Here is a tiny trained network, its code and every weight. The questions are about switching its units off for an input and a class, where a switched-off unit gives its printed mean instead of its output.

import numpy as np


def w(rows, s, z=0):
    codes = np.array(rows[::2]) - 128.0
    scale = np.full(codes.shape[1], s)
    scale[-1] = z or s
    return codes * scale


def f(y):
    return np.maximum(y, 0)


def log_softmax(a):
    a = a - a.max(-1, keepdims=True)
    return a - np.log(np.exp(a).sum(-1, keepdims=True))


def net(x, mask):
    res = np.array(x, float).reshape(1, 5) / 4 @ E
    y = f(res @ A[0][:, :-1].T + A[0][:, -1])
    res = res + np.where(mask, y, B[0][:, -1]) @ B[0][:, :-1]
    return log_softmax(res[-1] @ U[:, :-1].T + U[:, -1])


A, B = {}, {}
E = w([
[6,103,156,103],'x0',
[132,139,140,123],'x1',
[174,26,186,163],'x2',
[126,122,122,131],'x3',
[101,197,161,221],'x4',
],0.016)
A[0] = w([
[154,93,112,95,195],'neuron 0',
[185,105,140,128,175],'neuron 1',
[165,152,161,210,107],'neuron 2',
[91,119,81,64,118],'neuron 3',
[110,137,115,90,182],'neuron 4',
[144,162,96,120,165],'neuron 5',
[132,127,212,111,160],'neuron 6',
[103,86,145,165,97],'neuron 7',
[94,106,152,127,92],'neuron 8',
[93,75,190,134,49],'neuron 9',
[99,165,147,252,160],'neuron 10',
[75,149,105,152,106],'neuron 11',
[83,163,127,93,121],'neuron 12',
[100,117,165,125,107],'neuron 13',
[180,121,143,76,203],'neuron 14',
[222,94,156,201,134],'neuron 15',
[82,127,86,85,203],'neuron 16',
[138,154,172,191,134],'neuron 17',
[63,154,90,117,154],'neuron 18',
[134,103,106,31,255],'neuron 19',
[178,177,86,119,193],'neuron 20',
[154,173,78,124,172],'neuron 21',
[183,129,142,197,154],'neuron 22',
[142,167,81,122,173],'neuron 23',
[69,159,109,97,127],'neuron 24',
[148,169,89,118,178],'neuron 25',
[94,184,118,143,117],'neuron 26',
[152,169,85,120,183],'neuron 27',
],0.018,0.0068)
B[0] = w([
[168,69,165,121,194],'neuron 0',
[168,107,105,99,198],'neuron 1',
[91,162,83,108,208],'neuron 2',
[133,146,122,89,195],'neuron 3',
[122,159,132,48,172],'neuron 4',
[56,108,128,128,176],'neuron 5',
[98,92,96,139,179],'neuron 6',
[83,103,96,129,177],'neuron 7',
[47,86,175,159,170],'neuron 8',
[30,30,117,172,199],'neuron 9',
[90,255,123,148,249],'neuron 10',
[149,191,182,146,181],'neuron 11',
[179,192,127,99,186],'neuron 12',
[77,133,143,162,169],'neuron 13',
[168,60,113,130,197],'neuron 14',
[170,172,49,94,245],'neuron 15',
[86,155,129,86,200],'neuron 16',
[86,157,88,126,199],'neuron 17',
[145,187,155,114,203],'neuron 18',
[131,119,103,3,236],'neuron 19',
[85,48,114,151,212],'neuron 20',
[38,37,127,170,195],'neuron 21',
[122,154,43,103,210],'neuron 22',
[4,20,172,177,187],'neuron 23',
[187,207,135,103,197],'neuron 24',
[73,86,136,140,188],'neuron 25',
[128,174,168,154,190],'neuron 26',
[62,74,132,135,191],'neuron 27',
],0.0097,0.02)
U = w([
[86,10,178,87,198],'0',
[133,167,71,46,191],'1',
[58,113,121,242,194],'2',
[134,186,194,153,3],'3',
[243,57,94,102,59],'4',
],0.012,0.0042)

Each question gives the input, the list of numbers given to net, and the class t.
The units are the neurons (one row each of A and B). Each row of codes is followed by its name. A weight is (code - 128) times the scale printed after its matrix; where a second scale follows, it is the last column's (A, B and U).
mask holds one flag per neuron, in row order. A switched-off neuron (its flag False) gives its mean, the last column of its row in B, instead of its output. The means were averaged over made-up inputs and are rounded, as every weight is.
A unit's drop is (log p(t) with every unit on - log p(t) with that unit switched off) / (log p(t) with every unit on - log p(t) with every unit switched off).
The circuit of an input: a set's keep is (log p(t) with only the set's units on - log p(t) with every unit switched off) / (log p(t) with every unit on - log p(t) with every unit switched off). Starting from the 12 units with the biggest drops (on a tie, the unit counted first), units are removed one at a time, each time the one whose removal leaves the highest keep (on an exact tie, the one counted first), for as long as the keep stays at least 0.8.
units of the circuit, in order: the units of the circuit, biggest drop first
k most important neurons: the k neurons with the biggest drops, biggest first
drop when u is switched off: that unit's drop, to one decimal
input [-2,4,0,-4,0], class 0: units of the circuit, in order	[neuron 10]
input [0,2,4,0,1], class 1: 4 most important neurons	[neuron 23; neuron 21; neuron 15; neuron 20]
input [0,-5,6,5,1], class 1: 3 most important neurons	[neuron 15; neuron 23; neuron 21]
input [-2,-8,7,0,1], class 1: 3 most important neurons	[neuron 15; neuron 22; neuron 2]
input [0,-8,5,1,4], class 1: 3 most important neurons	[neuron 15; neuron 23; neuron 21]
input [-5,-1,1,-2,7], class 1: 4 most important neurons	[neuron 15; neuron 22; neuron 9; neuron 2]
input [1,4,6,-1,3], class 2: 3 most important neurons	[neuron 19; neuron 9; neuron 24]
input [0,-5,-1,5,3], class 2: 2 most important neurons	[neuron 19; neuron 15]
input [0,6,-8,1,5], class 2: 2 most important neurons	[neuron 23; neuron 21]
input [6,0,7,0,1], class 2: drop when neuron 19 is switched off	0.5
input [-1,5,8,-8,2], class 1: drop when neuron 15 is switched off	0.5
input [-5,-1,-1,-3,1], class 2: drop when neuron 19 is switched off	0.3
